Below are the code and all the weights of a small trained network. Each question names an input and a class and asks about switching units off, where a switched-off unit gives its printed mean instead of its output.

import numpy as np


def w(rows, s, z=0):
    codes = np.array(rows[::2]) - 128.0
    scale = np.full(codes.shape[1], s)
    scale[-1] = z or s
    return codes * scale


def f(y):
    return y / 2 * (1 + np.tanh(0.7978845608 * (y + 0.044715 * y**3)))


def log_softmax(a):
    a = a - a.max(-1, keepdims=True)
    return a - np.log(np.exp(a).sum(-1, keepdims=True))


def net(x, mask):
    res = np.array(x, float).reshape(1, 8) / 4 @ E
    y = f(res @ A[0][:, :-1].T + A[0][:, -1])
    res = res + np.where(mask, y, B[0][:, -1]) @ B[0][:, :-1]
    return log_softmax(res[-1] @ U[:, :-1].T + U[:, -1])


A, B = {}, {}
E = w([
[207,70,97,99,170,134,186,220,159,148],'x0',
[148,104,48,158,88,199,50,110,148,183],'x1',
[124,117,115,128,122,114,131,126,137,124],'x2',
[142,130,127,168,135,103,118,125,132,142],'x3',
[169,53,74,107,199,103,104,86,16,138],'x4',
[131,123,139,142,126,128,130,121,129,140],'x5',
[103,184,89,101,70,84,171,208,80,254],'x6',
[130,123,120,123,117,119,127,126,131,122],'x7',
],0.012)
A[0] = w([
[183,81,117,167,166,132,146,192,151,176,77],'neuron 1',
[131,131,190,133,169,29,137,146,155,97,32],'neuron 2',
[163,55,157,128,179,153,102,102,133,84,52],'neuron 3',
[162,69,128,71,138,157,165,208,180,84,103],'neuron 4',
[135,110,144,160,145,160,115,93,210,54,75],'neuron 5',
[123,107,98,120,92,196,106,128,138,175,71],'neuron 6',
[176,114,45,214,129,147,43,117,209,135,85],'neuron 7',
[120,183,163,149,93,156,141,161,254,117,1],'neuron 8',
],0.0096,0.0071)
B[0] = w([
[53,174,117,231,106,136,61,98,127,79,213],'neuron 1',
[117,192,143,50,216,159,191,94,226,96,185],'neuron 2',
[108,137,107,115,107,65,105,196,110,229,210],'neuron 3',
[55,163,145,205,88,192,96,84,102,106,226],'neuron 4',
[96,177,88,155,29,14,177,214,91,198,235],'neuron 5',
[54,173,188,45,221,155,254,134,145,104,194],'neuron 6',
[113,164,184,45,187,141,192,134,171,63,254],'neuron 7',
[199,7,5,120,229,64,76,49,43,151,240],'neuron 8',
],0.0077,0.0099)
U = w([
[134,155,87,116,85,81,163,225,133,241,82],'0',
[136,122,171,55,199,155,231,118,159,62,90],'1',
[201,2,60,125,229,110,94,78,65,127,107],'2',
[166,99,153,129,96,150,124,124,145,111,253],'3',
[56,164,157,194,81,149,59,29,127,87,100],'4',
],0.0096,0.022)

Each question gives the input, the list of numbers given to net, and the class t.
The units are the neurons (one row each of A and B). Each row of codes is followed by its name. A weight is (code - 128) times the scale printed after its matrix; where a second scale follows, it is the last column's (A, B and U).
mask holds one flag per neuron, in row order. A switched-off neuron (its flag False) gives its mean, the last column of its row in B, instead of its output. The means were averaged over made-up inputs and are rounded, as every weight is.
A unit's drop is (log p(t) with every unit on - log p(t) with that unit switched off) / (log p(t) with every unit on - log p(t) with every unit switched off).
The circuit of an input: a set's keep is (log p(t) with only the set's units on - log p(t) with every unit switched off) / (log p(t) with every unit on - log p(t) with every unit switched off). Starting from all 8 units, units are removed one at a time, each time the one whose removal leaves the highest keep (on an exact tie, the one counted first), for as long as the keep stays at least 0.8.
units of the circuit, in order: the units of the circuit, biggest drop first
unit that matters most: the unit with the biggest drop
top k neurons: the k neurons with the biggest drops, biggest first
drop when u is switched off: that unit's drop, to one decimal
input [-4,-1,-6,-3,2,8,-7,3], class 0: units of the circuit, in order	[neuron 5; neuron 3]
input [4,2,1,2,1,-5,1,-3], class 4: unit that matters most	neuron 1
input [7,-2,-1,2,-4,6,1,-1], class 4: units of the circuit, in order	[neuron 4; neuron 1]
input [-7,-7,-2,0,1,6,3,6], class 1: top 4 neurons	[neuron 2; neuron 1; neuron 4; neuron 5]
input [5,8,7,3,-5,-2,7,6], class 1: units of the circuit, in order	[neuron 6; neuron 7]
input [1,6,-8,7,7,-7,-8,-8], class 0: units of the circuit, in order	[neuron 3; neuron 5]
input [-4,6,-1,-1,-5,-2,-2,-5], class 1: units of the circuit, in order	[neuron 7; neuron 6]
input [6,-1,4,5,1,-8,-7,-8], class 0: top 2 neurons	[neuron 3; neuron 5]
input [-4,4,-2,7,0,-6,0,-6], class 3: top 2 neurons	[neuron 1; neuron 4]
input [-1,4,6,-5,-5,2,3,-3], class 2: units of the circuit, in order	[neuron 8; neuron 5]
input [4,-8,-5,7,2,-6,-8,-4], class 0: top 3 neurons	[neuron 3; neuron 5; neuron 7]
input [6,-7,-5,7,6,-4,3,-7], class 1: top 4 neurons	[neuron 2; neuron 8; neuron 5; neuron 3]
input [1,-3,-7,-2,5,-8,-5,1], class 0: units of the circuit, in order	[neuron 3; neuron 8]
input [8,6,0,3,7,-7,-8,7], class 0: units of the circuit, in order	[neuron 3; neuron 5]
input [4,-6,-2,-8,-1,2,-7,-8], class 3: top 4 neurons	[neuron 4; neuron 2; neuron 6; neuron 7]
input [5,-4,-2,1,1,2,4,5], class 4: top 3 neurons	[neuron 1; neuron 4; neuron 5]
input [8,7,-2,-8,2,-5,5,3], class 3: top 2 neurons	[neuron 1; neuron 6]
input [-5,4,7,6,-8,1,-1,5], class 2: top neuron	[neuron 8]
input [8,-1,-3,3,7,4,-3,-7], class 4: units of the circuit, in order	[neuron 1; neuron 4]
input [1,-1,5,-2,8,5,-8,3], class 0: top 3 neurons	[neuron 3; neuron 5; neuron 8]
input [1,-7,-2,6,7,5,-3,-7], class 1: top 2 neurons	[neuron 2; neuron 8]
input [3,1,2,-4,-2,-2,3,-3], class 3: top 2 neurons	[neuron 5; neuron 3]
input [-5,-3,-1,-8,0,7,-6,-5], class 3: top 2 neurons	[neuron 4; neuron 1]
input [7,-5,-5,3,2,5,-4,-2], class 4: drop when neuron 4 is switched off	0.4
input [-8,0,-4,-8,-3,6,7,-3], class 3: drop when neuron 5 is switched off	1.0
